Here is a tiny trained network, its code and every weight. The questions are about switching its units off for an input and a class, where a switched-off unit gives its printed mean instead of its output.

import numpy as np


def w(rows, s, z=0):
    codes = np.array(rows[::2]) - 128.0
    scale = np.full(codes.shape[1], s)
    scale[-1] = z or s
    return codes * scale


def norm(h):
    return h / np.sqrt((h * h).mean(-1, keepdims=True) + 1e-5)


def f(y):
    return y / 2 * (1 + np.tanh(0.7978845608 * (y + 0.044715 * y**3)))


def log_softmax(a):
    a = a - a.max(-1, keepdims=True)
    return a - np.log(np.exp(a).sum(-1, keepdims=True))


def net(x, mask):
    res = np.array(x, float).reshape(1, 2) / 4 @ E
    u = 0
    for l in range(3):
        y = f(norm(res) @ A[l][:, :-1].T + A[l][:, -1])
        res = res + np.where(mask[u : u + 3], y, B[l][:, -1]) @ B[l][:, :-1]
        u += 3
    return log_softmax(norm(res)[-1] @ U[:, :-1].T + U[:, -1])


A, B = {}, {}
E = w([
[191,217,120,162,22,233,144],'x0',
[39,161,80,1,158,73,118],'x1',
],0.0058)
A[0] = w([
[80,34,112,179,204,107,91,253],'L0N1',
[237,6,191,116,255,142,108,83],'L0N2',
[81,79,137,234,145,94,63,51],'L0N3',
],0.0078,0.0037)
B[0] = w([
[75,132,143,152,160,103,87,255],'L0N1',
[97,83,43,107,61,149,111,220],'L0N2',
[170,165,65,2,97,60,133,168],'L0N3',
],0.013,0.0077)
A[1] = w([
[214,82,168,150,159,143,185,40],'L1N1',
[124,184,86,10,49,118,154,69],'L1N2',
[83,116,212,99,196,87,133,4],'L1N3',
],0.011,0.0039)
B[1] = w([
[249,133,180,96,78,111,106,155],'L1N1',
[109,48,126,126,176,117,11,254],'L1N2',
[116,189,221,112,196,165,143,181],'L1N3',
],0.016,0.0077)
A[2] = w([
[92,183,116,124,136,67,133,11],'L2N1',
[229,186,151,118,96,75,85,2],'L2N2',
[85,145,184,74,252,133,160,113],'L2N3',
],0.012,0.0039)
B[2] = w([
[87,90,237,133,21,226,203,137],'L2N1',
[164,193,149,132,47,219,168,188],'L2N2',
[92,163,153,204,166,116,246,255],'L2N3',
],0.011,0.0081)
U = w([
[48,41,46,37,202,85,5,254],'0',
[13,177,219,39,218,81,191,44],'1',
[194,155,166,76,55,161,136,2],'2',
],0.011,0.0046)

Each question gives the input, the list of numbers given to net, and the class t.
The units are the neurons (one row each of A and B). Each row of codes is followed by its name. A weight is (code - 128) times the scale printed after its matrix; where a second scale follows, it is the last column's (A, B and U).
mask holds one flag per neuron, layer by layer. A switched-off neuron (its flag False) gives its mean, the last column of its row in B, instead of its output. The means were averaged over made-up inputs and are rounded, as every weight is.
A unit's drop is (log p(t) with every unit on - log p(t) with that unit switched off) / (log p(t) with every unit on - log p(t) with every unit switched off).
The circuit of an input: a set's keep is (log p(t) with only the set's units on - log p(t) with every unit switched off) / (log p(t) with every unit on - log p(t) with every unit switched off). Starting from all 9 units, units are removed one at a time, each time the one whose removal leaves the highest keep (on an exact tie, the one counted first), for as long as the keep stays at least 0.8.
circuit, biggest first: the units of the circuit, biggest drop first
top k neurons: the k neurons with the biggest drops, biggest first
drop when u is switched off: that unit's drop, to one decimal
input [-5,1], class 1: circuit, biggest first => [L1N2]
input [1,-2], class 2: top 2 neurons => [L0N2, L0N3]
input [3,-1], class 2: top 2 neurons => [L0N3, L0N2]
input [-4,1], class 1: top 2 neurons => [L0N1, L1N2]
input [2,0], class 2: top 4 neurons => [L0N3, L0N2, L0N1, L1N2]
input [4,0], class 2: top 4 neurons => [L0N3, L0N2, L1N2, L0N1]
input [-8,2], class 1: top 2 neurons => [L1N2, L0N1]
input [2,-4], class 2: drop when L0N1 is switched off => 1.7
input [-1,3], class 1: drop when L0N2 is switched off => 0.2
input [1,-1], class 2: drop when L1N3 is switched off => 0.0
